[[  6.5  32.2 -43.8  44.2]
 [ 52.3  68.7  26.8  -5.1]
 [ 56.1  64.6  21.8  18.5]
 [ 24.7   9.0  19.2 -28.6]]
:
[[ 24.7   9.0  19.2 -28.6]
 [ 56.1  64.6  21.8  18.5]
 [ 52.3  68.7  26.8  -5.1]
 [  6.5  32.2 -43.8  44.2]]

[[ 15.6   3.6  27.8  36.2]
 [-31.2 -44.7  19.3  -7.1]
 [ 32.1  34.9  -0.4  32.1]
 [-34.6  25.2 -33.6  13.1]
 [-12.1 -66.3  29.0  -6.3]
 [-12.8 -36.2  16.9  -7.9]
 [ 30.0  -9.5  38.5   7.1]]
:
[[ 30.0  -9.5  38.5   7.1]
 [-12.8 -36.2  16.9  -7.9]
 [-12.1 -66.3  29.0  -6.3]
 [-34.6  25.2 -33.6  13.1]
 [ 32.1  34.9  -0.4  32.1]
 [-31.2 -44.7  19.3  -7.1]
 [ 15.6   3.6  27.8  36.2]]

[[-14.5 -18.8   1.2  -6.2   6.0 -21.0 -24.9 -16.3 -10.4   6.6  19.6]
 [  1.4 -72.6   7.7 -64.5  -3.6  65.4  -7.9  69.1 -33.8 -11.3 -12.3]
 [-19.7 -59.4   9.8 -45.3   7.1  43.7 -35.2  36.4   6.9  -2.0 -12.2]
 [ -5.8  13.9   4.5  17.3   3.7 -12.2   4.0 -15.0   0.7  14.9  -0.6]
 [-24.7  29.2   7.3  32.0  10.5 -69.1 -55.3 -58.9  50.6  29.2  62.4]]
:
[[-24.7  29.2   7.3  32.0  10.5 -69.1 -55.3 -58.9  50.6  29.2  62.4]
 [ -5.8  13.9   4.5  17.3   3.7 -12.2   4.0 -15.0   0.7  14.9  -0.6]
 [-19.7 -59.4   9.8 -45.3   7.1  43.7 -35.2  36.4   6.9  -2.0 -12.2]
 [  1.4 -72.6   7.7 -64.5  -3.6  65.4  -7.9  69.1 -33.8 -11.3 -12.3]
 [-14.5 -18.8   1.2  -6.2   6.0 -21.0 -24.9 -16.3 -10.4   6.6  19.6]]

[[ 14.1  14.6  14.6  70.5]
 [-24.1  44.9   7.5  -1.8]
 [ 34.5  14.9  37.0  35.8]
 [-17.2  26.2   8.3  22.6]
 [ -2.2  45.7  17.9  -6.1]
 [-39.6 -19.3 -55.3  25.1]
 [ -7.4  24.4  -2.9  59.6]]
:
[[ -7.4  24.4  -2.9  59.6]
 [-39.6 -19.3 -55.3  25.1]
 [ -2.2  45.7  17.9  -6.1]
 [-17.2  26.2   8.3  22.6]
 [ 34.5  14.9  37.0  35.8]
 [-24.1  44.9   7.5  -1.8]
 [ 14.1  14.6  14.6  70.5]]

[[-29.0  16.4 -32.7 -55.9  -6.5  46.9  16.2  27.5   4.6  45.7 -37.4]
 [-18.0   1.4 -20.6 -43.4  13.2  26.2   8.3  31.0  14.1  22.2 -13.2]]
:
[[-18.0   1.4 -20.6 -43.4  13.2  26.2   8.3  31.0  14.1  22.2 -13.2]
 [-29.0  16.4 -32.7 -55.9  -6.5  46.9  16.2  27.5   4.6  45.7 -37.4]]

[[-25.1 -64.4  72.7  51.5 -66.7  52.8  64.1]
 [ 21.8  48.4 -58.1 -42.8  52.0 -43.3 -49.5]
 [ 25.1  50.5 -53.3 -41.4  54.8 -43.5 -47.8]
 [ -2.9 -42.8  72.7  47.3 -42.2  35.8  60.1]
 [ 23.6  54.6 -61.5 -45.3  57.1 -45.8 -53.0]
 [ 21.6  55.6 -62.0 -46.2  56.7 -46.1 -53.8]
 [-33.6 -66.4  48.4  40.1 -66.1  47.4  49.0]
 [ -1.7 -34.1  64.5  39.5 -34.2  29.3  51.0]
 [  8.5  32.9 -50.9 -34.2  33.2 -28.1 -42.4]]
:
[[  8.5  32.9 -50.9 -34.2  33.2 -28.1 -42.4]
 [ -1.7 -34.1  64.5  39.5 -34.2  29.3  51.0]
 [-33.6 -66.4  48.4  40.1 -66.1  47.4  49.0]
 [ 21.6  55.6 -62.0 -46.2  56.7 -46.1 -53.8]
 [ 23.6  54.6 -61.5 -45.3  57.1 -45.8 -53.0]
 [ -2.9 -42.8  72.7  47.3 -42.2  35.8  60.1]
 [ 25.1  50.5 -53.3 -41.4  54.8 -43.5 -47.8]
 [ 21.8  48.4 -58.1 -42.8  52.0 -43.3 -49.5]
 [-25.1 -64.4  72.7  51.5 -66.7  52.8  64.1]]

[[-24.6 -23.1  21.5 -21.5  24.7  22.3 -23.9  25.0  25.2 -10.3 -21.6  19.6
   22.3]
 [ 22.7  23.8 -10.3  22.2 -10.3 -10.2  23.9 -11.3 -11.9  15.1  19.5 -11.4
   -8.6]
 [ 60.2  66.5 -47.1  69.9 -49.6 -49.0  55.1 -53.8 -54.4  59.9  46.4 -37.2
  -47.9]
 [ 53.2  56.9 -40.7  59.5 -43.2 -42.7  48.7 -45.0 -45.0  47.1  40.6 -32.7
  -41.0]
 [-38.0 -38.7  32.3 -37.4  35.1  33.1 -36.6  37.8  38.8 -27.3 -31.7  28.1
   32.4]]
:
[[-38.0 -38.7  32.3 -37.4  35.1  33.1 -36.6  37.8  38.8 -27.3 -31.7  28.1
   32.4]
 [ 53.2  56.9 -40.7  59.5 -43.2 -42.7  48.7 -45.0 -45.0  47.1  40.6 -32.7
  -41.0]
 [ 60.2  66.5 -47.1  69.9 -49.6 -49.0  55.1 -53.8 -54.4  59.9  46.4 -37.2
  -47.9]
 [ 22.7  23.8 -10.3  22.2 -10.3 -10.2  23.9 -11.3 -11.9  15.1  19.5 -11.4
   -8.6]
 [-24.6 -23.1  21.5 -21.5  24.7  22.3 -23.9  25.0  25.2 -10.3 -21.6  19.6
   22.3]]

[[ -5.8   1.3 -42.7  46.7  11.7   7.7 -41.0 -34.2   2.5  -6.1  12.4 -23.2
   -8.5  22.2  27.1  -0.2]
 [  8.7  15.0 -43.8 -29.7  21.7  57.9 -12.0  41.5   3.5 -13.0 -10.6  -0.2
    2.2 -11.5  23.5   0.7]]
:
[[  8.7  15.0 -43.8 -29.7  21.7  57.9 -12.0  41.5   3.5 -13.0 -10.6  -0.2
    2.2 -11.5  23.5   0.7]
 [ -5.8   1.3 -42.7  46.7  11.7   7.7 -41.0 -34.2   2.5  -6.1  12.4 -23.2
   -8.5  22.2  27.1  -0.2]]
